Below are the code and all the weights of a small trained network. Each question names an input and a target symbol and asks about switching units off, where a switched-off unit gives its printed mean instead of its output.

import numpy as np


def w(rows, s, z=0):
    codes = np.array(rows[::2]) - 128.0
    scale = np.full(codes.shape[1], s)
    scale[-1] = z or s
    return codes * scale


def f(y):
    return y / 2 * (1 + np.tanh(0.7978845608 * (y + 0.044715 * y**3)))


def softmax(a):
    e = np.exp(a - a.max(-1, keepdims=True))
    return e / e.sum(-1, keepdims=True)


def log_softmax(a):
    a = a - a.max(-1, keepdims=True)
    return a - np.log(np.exp(a).sum(-1, keepdims=True))


def net(x, mask):
    ids = ['αβγδεηθλμξστφψω'.index(c) for c in x.split()]
    T = len(ids)
    res = E[ids] + P[:T]
    q, k, v = (res @ M[0].T for M in (Q, K, V))
    z = softmax(np.where(np.tri(T) > 0, q @ k.T / 3**0.5, -1e9)) @ v
    res = res + np.where(mask[0], z, O[0][:, -1]) @ O[0][:, :-1]
    y = f(res @ A[0][:, :-1].T + A[0][:, -1])
    res = res + np.where(mask[1:17], y, B[0][:, -1]) @ B[0][:, :-1]
    return log_softmax(res[-1] @ U[:, :-1].T + U[:, -1])


Q, K, V, O, A, B = {}, {}, {}, {}, {}, {}
E = w([
[62,187,81],'α',
[126,51,30],'β',
[155,47,86],'γ',
[106,54,100],'δ',
[195,115,114],'ε',
[174,75,33],'η',
[134,81,120],'θ',
[99,42,63],'λ',
[231,136,93],'μ',
[197,83,95],'ξ',
[171,140,120],'σ',
[203,127,36],'τ',
[137,92,255],'φ',
[189,170,124],'ψ',
[237,190,95],'ω',
],0.0072)
P = w([
[5,242,136],'0',
[221,80,23],'1',
[215,80,25],'2',
[222,82,27],'3',
[214,79,32],'4',
[217,82,25],'5',
[217,78,34],'6',
[220,80,32],'7',
[223,80,35],'8',
[213,84,34],'9',
[223,98,40],'10',
],0.0024)
Q[0] = w([
[123,92,139],'head 1',
[196,93,123],'head 1',
[90,142,255],'head 1',
],0.044)
K[0] = w([
[153,164,160],'head 1',
[52,163,200],'head 1',
[250,4,199],'head 1',
],0.028)
V[0] = w([
[166,35,6],'head 1',
[246,136,149],'head 1',
[54,12,151],'head 1',
],0.018)
O[0] = w([
[143,60,3,138],'head 1',
[247,119,141,4],'head 1',
[73,25,134,38],'head 1',
],0.02,0.0032)
A[0] = w([
[98,100,121,83],'neuron 1',
[115,175,157,92],'neuron 2',
[163,152,124,54],'neuron 3',
[183,244,96,164],'neuron 4',
[81,184,36,50],'neuron 5',
[111,183,159,105],'neuron 6',
[23,77,85,163],'neuron 7',
[100,124,98,86],'neuron 8',
[124,103,173,104],'neuron 9',
[110,118,119,116],'neuron 10',
[164,162,88,1],'neuron 11',
[99,105,117,86],'neuron 12',
[124,69,113,163],'neuron 13',
[235,77,59,95],'neuron 14',
[107,107,120,85],'neuron 15',
[121,94,113,74],'neuron 16',
],0.011,0.0077)
B[0] = w([
[177,117,162,138],'neuron 1',
[174,95,130,160],'neuron 2',
[172,120,168,137],'neuron 3',
[34,82,164,235],'neuron 4',
[237,64,189,208],'neuron 5',
[182,104,115,170],'neuron 6',
[78,219,123,249],'neuron 7',
[182,122,153,150],'neuron 8',
[175,113,91,139],'neuron 9',
[148,135,131,136],'neuron 10',
[235,91,151,146],'neuron 11',
[177,117,163,140],'neuron 12',
[103,166,131,168],'neuron 13',
[146,117,4,210],'neuron 14',
[177,127,146,133],'neuron 15',
[185,132,141,137],'neuron 16',
],0.031,0.014)
U = w([
[188,129,223,182],'α',
[219,164,125,78],'β',
[106,189,71,235],'γ',
[85,202,151,118],'δ',
[27,133,83,235],'ε',
[203,126,86,54],'η',
[25,189,110,200],'θ',
[174,186,168,2],'λ',
[92,94,82,164],'μ',
[103,129,58,176],'ξ',
[26,137,140,165],'σ',
[184,72,97,96],'τ',
[254,84,152,45],'φ',
[74,110,183,79],'ψ',
[148,51,142,81],'ω',
],0.0044,0.0039)

Each question gives the input, a string of symbols that net reads in full, and the target symbol t.
The units are the heads (3 rows each of Q, K, V and O) and the neurons (one row each of A and B). Each row of codes is followed by its name. A weight is (code - 128) times the scale printed after its matrix; where a second scale follows, it is the last column's (O, A, B and U).
mask holds one flag per unit, heads first, then neurons. A switched-off unit (its flag False) gives its mean, the last column of its rows in O or B, instead of its output. The means were averaged over made-up inputs and are rounded, as every weight is.
A unit's drop is (log p(t) with every unit on - log p(t) with that unit switched off) / (log p(t) with every unit on - log p(t) with every unit switched off).
The circuit of an input: a set's keep is (log p(t) with only the set's units on - log p(t) with every unit switched off) / (log p(t) with every unit on - log p(t) with every unit switched off). Starting from the 12 units with the biggest drops (on a tie, the unit counted first), units are removed one at a time, each time the one whose removal leaves the highest keep (on an exact tie, the one counted first), for as long as the keep stays at least 0.8.
circuit, biggest first: the units of the circuit, biggest drop first
most important unit: the unit with the biggest drop
top k neurons: the k neurons with the biggest drops, biggest first
input μ δ φ δ, target μ: circuit, biggest first : head 1; neuron 4; neuron 14; neuron 7
input μ τ μ ε, target μ: most important unit : neuron 4
input φ μ ψ η, target φ: circuit, biggest first : head 1; neuron 7; neuron 4
input γ ω ε δ δ τ η, target γ: circuit, biggest first : neuron 7; head 1; neuron 4
input σ ω δ θ ξ ω β τ λ, target σ: circuit, biggest first : head 1; neuron 5; neuron 14; neuron 4
input η ξ ψ ω μ, target η: circuit, biggest first : head 1; neuron 14; neuron 4
input ξ τ η τ δ ε, target ξ: circuit, biggest first : head 1; neuron 14; neuron 5
input ψ η τ γ σ, target ψ: top 3 neurons : neuron 4; neuron 5; neuron 14
input ε λ δ λ ψ ε ξ, target ε: circuit, biggest first : neuron 5; neuron 4; head 1; neuron 14
input φ μ γ ξ η ω φ σ θ μ θ, target φ: top 2 neurons : neuron 7; neuron 4
input θ β φ ξ ξ γ, target θ: circuit, biggest first : neuron 5; head 1; neuron 7
input φ ω γ λ μ, target φ: circuit, biggest first : head 1; neuron 7; neuron 6
input η σ μ γ γ δ ψ λ, target η: top 2 neurons : neuron 14; neuron 5
input σ ε μ γ β ψ λ μ ξ, target σ: top 2 neurons : neuron 5; neuron 4
input λ δ τ θ η, target λ: most important unit : neuron 7
input β σ η ξ γ γ τ φ λ, target β: top 2 neurons : neuron 7; neuron 5
input ω μ ε, target ω: top 3 neurons : neuron 4; neuron 11; neuron 7
input μ ξ θ ω γ γ, target μ: top 2 neurons : neuron 4; neuron 14
input τ ξ φ ψ, target τ: top 3 neurons : neuron 11; neuron 14; neuron 7
input β τ γ γ, target β: most important unit : head 1
input μ ω ω, target μ: top 3 neurons : neuron 4; neuron 14; neuron 5
input δ τ μ δ λ ω, target δ: top 2 neurons : neuron 7; neuron 14
